[-23 -13  12 -15  -3  -5   2  54  10  11 -15   0  10  11   4  12  60 -21
  -2 -25  -6  -5  47 -22  -7  -7   5   1  15  11  -8 -64  13   1  10 -10
 -11   6 -12  44 -10  16  12 -20 -15  -9  -5   5   6  16  -9  -7   9  46
  16  10  18 -12  22  -4  -5  29   3  23  26  12   3  11  10  19   0   1
   2  23   0  14  -9 -16  27  -7  -1  -8   5 -13  -3  36  -4 -17   5  20
   1  -5 -38  -4  26  -5  -1  25  17  -4   2   1 -42  -7  39  -6   4   6
   1   0   7 -17 -17  11  33 -24  -2 -12  10  -3   0  11  27  -6  16  -9
   2  14   3 -17  18 -17 -35  12]	3
[ 27  38  43 -13 -14  10  23 -36   6  -7   6   8  17 -25  10   7 -41   0
 -26   7  18   5  65  11  20   4 -23  -6  22   5   6   4   8  -9 -41  -2
   0   0  -5  -1 -14  -4  -2   1  -6  25  -3  -6  18  11   1   5  -4  10
   6  -4  -3   5  22 -34  25  -4 -68  10 -40   2  -3  -3  11  14   0  12
  18  -2   2  -4 -19   8   2  -6 -28 -16  39 -38   7 -21   4 -16   2 -19
   0  12   1 -19  20  -7 -28  -5  -9  32  35  23  32 -15 -19  -2   0 -36
  13  -2  -1  21  11  16   1  33  11  -1  -5   9  -4   7 -15  30  -7 -13
 -14   6   0  10  13  31   6  17]	6
[ -9  18   7 -12  16 -13  -2  40   4   7  -7  14  14   7   0   5  34 -23
  -5 -29 -13 -15  25   7   7  -8  12   5  23  11  -8 -54  27   2  -7  -5
 -16  -4 -13  60 -18  12   9 -39 -17  -7   6   6   5  16 -12  -4  -5  67
  22   5  -4 -18  23  -3 -12  33 -11   0  18   5   3   5  10   5   5   9
  19  15   3 -10 -17 -13  21  -9 -21  -5  -9 -23 -22  26   8 -18  11 -21
   7  -3 -33  31  17  -8 -12 -15   2   9  -4   4 -29 -18  27  -3  23   5
   9  -1  12  -6  -6  27   9 -27   7  -2  11   0  -2   8  24   0  15 -13
   4  12   4 -18   3 -19 -15   0]	2
[ -2  49  18   0  -3 -14   1  41   6   5   0  17   5   3   0   5  14 -16
 -19 -18  -4 -28   9  22  -1  -9  -1   0  35  22   0 -17  28  12 -22  -7
 -18  -3 -16  58 -16  -1  10 -43 -23  -6   6   6  -6  14  -9  -1  -9  75
  27  -9  -6  -7  19 -30  -4  27  37 -12  13  10   1  -2   9 -12  11   8
  26  23   2 -24 -16  -1  17  -8 -34  -2  -3 -35  -7  14  11 -16  17 -59
   9   3 -27  11  24  -8 -13 -14  -4  17  14   9  17 -21  17  -3  38  -1
  11   0  13  10  12  28   7 -17   5   5  -3  -4  -3   1  44  10  10 -17
   2   8  11  -8  11  -6 -23  17]	0
[ 30  42  51   8  32   1  -2 -19   2 -11  -9  19  19  -9   2  14 -31 -13
 -18 -12  37  22  50  26  16   2 -12  -4  22  -1  -5 -42  19 -22 -22   1
  13  -2 -10  41  -6   4  -5 -22 -10  10  11  -6  23  17   0   5  -3  47
   7  -9  -5 -10   6 -16 -22 -35   6   5 -15  -7   2 -14  -1  18   2  12
  23   6  -2 -17 -20  17  -6 -10 -27 -37  16 -31 -14 -19  13 -25   8 -55
  13   9   4   6   6  -7 -28 -22 -13  31  41  14  23 -20  -7  -2  37 -34
   6  -5   6  13   6  20  18  29  13  -4  -8  -4 -14  18  25  12  -1 -22
  -4   9  -7  -5  11  14  19  29]	2
[  9  -6  11 -21  -8  19  25 -46   4  -7  -5  -4  19   1  14   3 -15  -3
  -7  -2  11  31 100 -22  16   9  -9  -4  -8  -5  -5 -37  -4 -25 -28  -1
   0  -5   1   1 -14   7  -4  32  -1  30  -6  -8  35   6  -1  -1   5 -26
 -10  19  10   3  22 -10  18   4 -55  35 -21   1  -2   3  11  53  -6  12
  -7 -13   2  21 -17  -6   4  -3   7 -28  44  -9  -4   4  -5 -38  -7  65
  -9   2  -7 -32  18  -7 -21  22  12  14  31  15 -16   0 -10  -2 -42 -39
   4   0  -5  -4  -8  -2  30  39   9 -21  15  10   0  17 -58  20  -5  -8
 -18  11  -8  -2  10  17  10  -6]	10
[-15 -31  -3 -27  23   4   4  -2   2   2 -13   2  21   8   7   0  38 -18
  11 -28  -9  11  72 -26  21   0  14   2  -2   1 -13 -73   8 -21  -1   1
 -12 -10  -8  28 -26  19   2  -2 -10  15   1   2  26   6 -11  -6   4  20
  -1  28   5 -13  24  12   2  28 -65  21  16  -1   2   7  17  41  -7  10
  -4  -1   3  17 -20 -21  22  -5   3 -18   8  -3 -33  28  -3 -30  -4  58
  -2 -10 -35 -12   5 -11 -25  12  13   2  -4   5 -65  -6  20  -1 -23 -11
   6   2   5 -22 -24  10  23   0  10 -20  24   6   1  18 -33  -1  13 -10
  -3  16  -5 -17  -6 -12  -3 -28]	4
[ 10  40  34  -2  30  -6 -10  29   2  -2  -9  19  15   2  -2  11   3 -21
 -10 -21  17   6  25  18   3  -7   8  -2  24  11 -10 -54  27  -5  -7  -3
   0  -4 -13  55 -12   8   3 -39 -18  -4  13   0  16  17  -8  -1  -5  74
  17  -5  -4 -19   8  -8 -34 -16  15  -3  11   1   5  -6   2  14   7  10
  24  17   1 -18 -18   5   7 -11 -25 -24  -1 -23 -21   3  13 -25  10 -42
  13   2 -21  23  13  -8 -21 -21   1  20  17   5   2 -21  14  -2  43  -9
   3  -3  12   2   4  28  12  -3 -16  -3   2 -10 -12  12  47   4  10 -20
   5  11   1 -16  10  -8   0  21]	0
[-13 -15  19 -20 -24   5  20   9   7   4 -12 -13  11  13  14  -1  30  -6
  -9  -1  -2  22  62 -37  -5   4  -5  -3  -9  14  -5 -34  -1 -14 -13 -12
 -17  -1   3  -3 -17   9   4  31  -5  13  -8  -1  21   7  -5  -5   8 -11
   3  20  21   3  20  -6  16  34 -44  27   1  16   2  14  12  49   4   8
 -10   5   1  26  -6 -15  12  -2  13 -11  50  -5   7  24 -14 -30  -1  81
 -13  -5 -23 -26  30  -4  -5  35  27   2  28   9 -24  10  13  -3 -46 -19
  -3   5   1 -15  -2 -12  37  10   3 -21  20  -4   2   2 -43   7   1  -7
 -14  15   1 -13  18   0 -11   4]	7
[ -6  17   4  -3  35 -14 -14  30  -1   3  -9  16  16   9   0   3  28 -23
   2 -36  -2   1  42  11  12  -9  17   6  16   9 -14 -71  28  -8  -7  -1
 -13 -14 -12  51 -23  13   2 -41 -19  -4  14   6  14  13 -12  -4  -8  64
  15  10  -2 -19  19   6 -29  20 -14  -1  29   3   4   1   9  20   6  10
  17   9   3 -11 -19 -10  16 -10 -20 -21 -14 -13 -39  21  10 -28  10 -16
  11  -5 -33  16  13  -8 -19 -21   0  14   5   2 -33 -19  17  -2  30  -7
   8  -1  12 -11  -5  26  16 -17  13  -7  13  -5  -5  10  12  -4  14 -19
   3  15  -1 -20  -7 -23  -3 -11]	2
[-10 -20  27 -19 -10   6  16  -5   4  -1 -16 -10  11  11  14   1  24 -10
   0  -5   6  29  77 -22   3   6  -2  -2 -15   6 -11 -46  -2 -23  -8  -8
  -9  -4   4   5 -12  12   2  31  -6  14  -4  -4  33  10  -5  -5   9 -12
  -4  24  17  -2  18   3   6  25 -54  29   1  10   2  10  11  58   1   8
 -12  -1   1  24 -11 -13  10  -3  15 -24  37  -3  -8  22 -12 -30  -4  96
  -9  -5 -17 -24  28  -9 -12  31  29   9  26   7 -26  13  10  -2 -48 -23
  -3   4   1 -17  -7 -24  46  17   6 -26  23  -5  -2  13 -46   4   3  -9
 -14  17  -5 -17  12  -6   2  -2]	7
[  2   4  38 -23 -34   9  28 -21   7  -2  -4 -11  15   6  14  -3  -5  -2
 -16   8   6  31  68 -22  -2   6 -14  -6  -6  11  -2 -17  -2 -16 -29 -10
 -14   0   4 -10 -13   4   0  36  -3  22  -9  -6  21   7  -9  -2   5 -17
   1  13  19   6  26 -17  26  21 -31  24 -14  15  -1  10   9  48   1  10
  -6   0   2  14  -9  -7   3  -3   7 -17  44 -12  11  10 -11 -27  -1  75
 -14   1  -8 -31  35  -6 -12  38  22  10  40  17  -4   9  -6  -3 -43 -25
   0   5  -3  -5   7 -11  33  24   4 -20  17   0   2   4 -48  20  -3  -7
 -19  13  -1  -7  23  11  -2   9]	10
[ 18  29  53  -8 -29   7  26 -29   3  -7  -1  -7  14   1  13  -4 -34   5
 -22  12  21  25  56  -8   2   4 -19  -7   1   9   1  -5   3 -16 -39  -7
 -10  -2   6   5 -11  -3  -3  32  -1  24  -4  -7  20   4   3   2   0 -21
   0   5   7  10  17 -21  27   9 -26  20 -27  13  -1   3   5  35   6  10
   7  -8   2   5 -11   2  -5  -2  -3 -28  51 -22  11 -16  -6 -23   3  39
  -9   4   4 -22  30  -7 -13  21   6  22  49  19  25   1 -20  -2 -21 -36
   1   4  -3   8  18  -6  19  36   9 -15   9  -1  -2   1 -42  15  -9 -10
 -19   9  -2   0  18  23   8  16]	9
[ 17  18  37 -15 -30  11  28 -22   7  -5  -1  -7  15   0  13   2 -29   3
 -16  15  21  24  60 -12   5   7 -22  -9   2   6   2 -19  -3 -17 -33  -6
  -2   2   4   9 -10  -1  -2  29  -1  23  -8  -7  21   7   3   3   3 -24
   1   4  13   8  23 -23  20  -2 -19  22 -29  10  -3   2   7  43   1  10
  -1  -1   1   7 -12   4   0  -3  -4 -15  46 -22  14 -11  -8 -22   2  40
  -9   8   5 -24  35  -6 -11  28  11  20  50  21  19   2  -8  -3 -38 -32
   1   2  -4   8  12  -3  21  38   6 -14   3   1  -1   6 -37  24  -9  -8
 -18   7  -4   3  25  25   1  21]	9
[ 21  52  63   7   8  -3   0   3   2  -6  -4  15  12  -5   2  10 -29 -11
 -23  -3  27  10  38  22   6  -1 -13  -6  33  12  -1 -22  21  -7 -23  -3
   2  -1  -8  47  -7  -5   0 -23 -12   5   8  -4   2  17   0   4  -3  47
  13 -15  -1  -6  10 -21 -12 -17  32  -1 -15   3   2  -7   0  13   8  10
  24  14   0 -19 -18  13   0  -9 -30 -29  23 -33   1 -15  10 -20  12 -47
   9   9   1   8  19  -8 -21  -9  -5  28  41  12  44 -15  -2  -3  36 -24
   4  -3   7  22  17  15  11  22   9  -1  -7  -6 -13   8  35  15  -1 -20
  -4   8   2  -6  15  13   5  34]	2
